Here is a tiny trained network, its code and every weight. The questions are about switching its units off for an input and a class, where a switched-off unit gives its printed mean instead of its output.

import numpy as np


def w(rows, s, z=0):
    codes = np.array(rows[::2]) - 128.0
    scale = np.full(codes.shape[1], s)
    scale[-1] = z or s
    return codes * scale


def f(y):
    return np.maximum(y, 0)


def log_softmax(a):
    a = a - a.max(-1, keepdims=True)
    return a - np.log(np.exp(a).sum(-1, keepdims=True))


def net(x, mask):
    res = np.array(x, float).reshape(1, 3) / 4 @ E
    y = f(res @ A[0][:, :-1].T + A[0][:, -1])
    res = res + np.where(mask, y, B[0][:, -1]) @ B[0][:, :-1]
    return log_softmax(res[-1] @ U[:, :-1].T + U[:, -1])


A, B = {}, {}
E = w([
[133,41,73,96,61,79,42],'x0',
[38,208,137,199,70,97,158],'x1',
[211,102,174,221,138,94,10],'x2',
],0.011)
A[0] = w([
[113,64,76,90,122,123,58,144],'N1',
[57,175,139,122,148,145,220,125],'N2',
[114,173,118,144,121,126,79,75],'N3',
[198,119,134,141,177,150,170,47],'N4',
[106,122,118,134,122,136,105,67],'N5',
[91,176,145,197,121,100,89,152],'N6',
[183,168,164,112,194,171,111,202],'N7',
[75,133,97,65,83,131,211,151],'N8',
[141,117,119,121,181,121,142,124],'N9',
[112,141,177,98,120,113,106,38],'N10',
[153,180,142,157,113,130,189,89],'N11',
[201,148,149,116,179,148,138,57],'N12',
[128,122,150,65,98,114,93,45],'N13',
[158,114,141,164,82,123,4,155],'N14',
[87,146,134,217,100,127,136,162],'N15',
[183,117,133,116,153,124,93,254],'N16',
],0.015,0.0039)
B[0] = w([
[183,120,167,81,33,179,114,217],'N1',
[128,189,34,19,212,111,115,240],'N2',
[101,125,132,173,114,158,122,149],'N3',
[136,66,167,129,135,137,202,167],'N4',
[142,128,162,145,135,122,138,136],'N5',
[147,182,153,200,141,194,134,188],'N6',
[126,37,102,140,205,166,113,189],'N7',
[6,127,199,69,56,118,139,225],'N8',
[123,114,169,122,155,130,125,152],'N9',
[132,118,121,134,170,108,105,129],'N10',
[166,134,129,59,98,168,123,178],'N11',
[108,71,182,150,175,97,118,171],'N12',
[172,175,172,100,126,126,81,157],'N13',
[130,142,74,204,39,56,126,249],'N14',
[132,196,147,187,162,171,128,188],'N15',
[136,59,121,116,145,81,148,198],'N16',
],0.023,0.021)
U = w([
[228,65,79,123,71,76,89,2],'0',
[150,177,109,125,201,203,142,162],'1',
[128,114,157,52,80,136,116,194],'2',
[33,163,75,49,179,114,182,146],'3',
[123,168,101,255,143,115,142,23],'4',
[155,16,150,155,212,115,175,176],'5',
],0.0094,0.002)

Each question gives the input, the list of numbers given to net, and the class t.
The units are the neurons (one row each of A and B). Each row of codes is followed by its name. A weight is (code - 128) times the scale printed after its matrix; where a second scale follows, it is the last column's (A, B and U).
mask holds one flag per neuron, in row order. A switched-off neuron (its flag False) gives its mean, the last column of its row in B, instead of its output. The means were averaged over made-up inputs and are rounded, as every weight is.
A unit's drop is (log p(t) with every unit on - log p(t) with that unit switched off) / (log p(t) with every unit on - log p(t) with every unit switched off).
The circuit of an input: a set's keep is (log p(t) with only the set's units on - log p(t) with every unit switched off) / (log p(t) with every unit on - log p(t) with every unit switched off). Starting from the 12 units with the biggest drops (on a tie, the unit counted first), units are removed one at a time, each time the one whose removal leaves the highest keep (on an exact tie, the one counted first), for as long as the keep stays at least 0.8.
units of the circuit, in order: the units of the circuit, biggest drop first
top k neurons: the k neurons with the biggest drops, biggest first
drop of u: that unit's drop, to one decimal
input [-1,-6,7], class 5: units of the circuit, in order : [N7]
input [-1,-8,7], class 5: top 2 neurons : [N7 N12]
input [6,-7,-3], class 0: top 2 neurons : [N8 N16]
input [0,7,0], class 1: units of the circuit, in order : [N14 N6]
input [-8,3,7], class 1: top 3 neurons : [N11 N14 N6]
input [-4,6,0], class 1: top 2 neurons : [N6 N15]
input [2,3,-1], class 3: top 2 neurons : [N14 N1]
input [1,-2,0], class 0: top 2 neurons : [N8 N2]
input [-6,3,6], class 4: drop of N1 : 0.1
input [-7,1,1], class 1: drop of N8 : 0.5
input [5,-5,-1], class 0: drop of N8 : 0.4
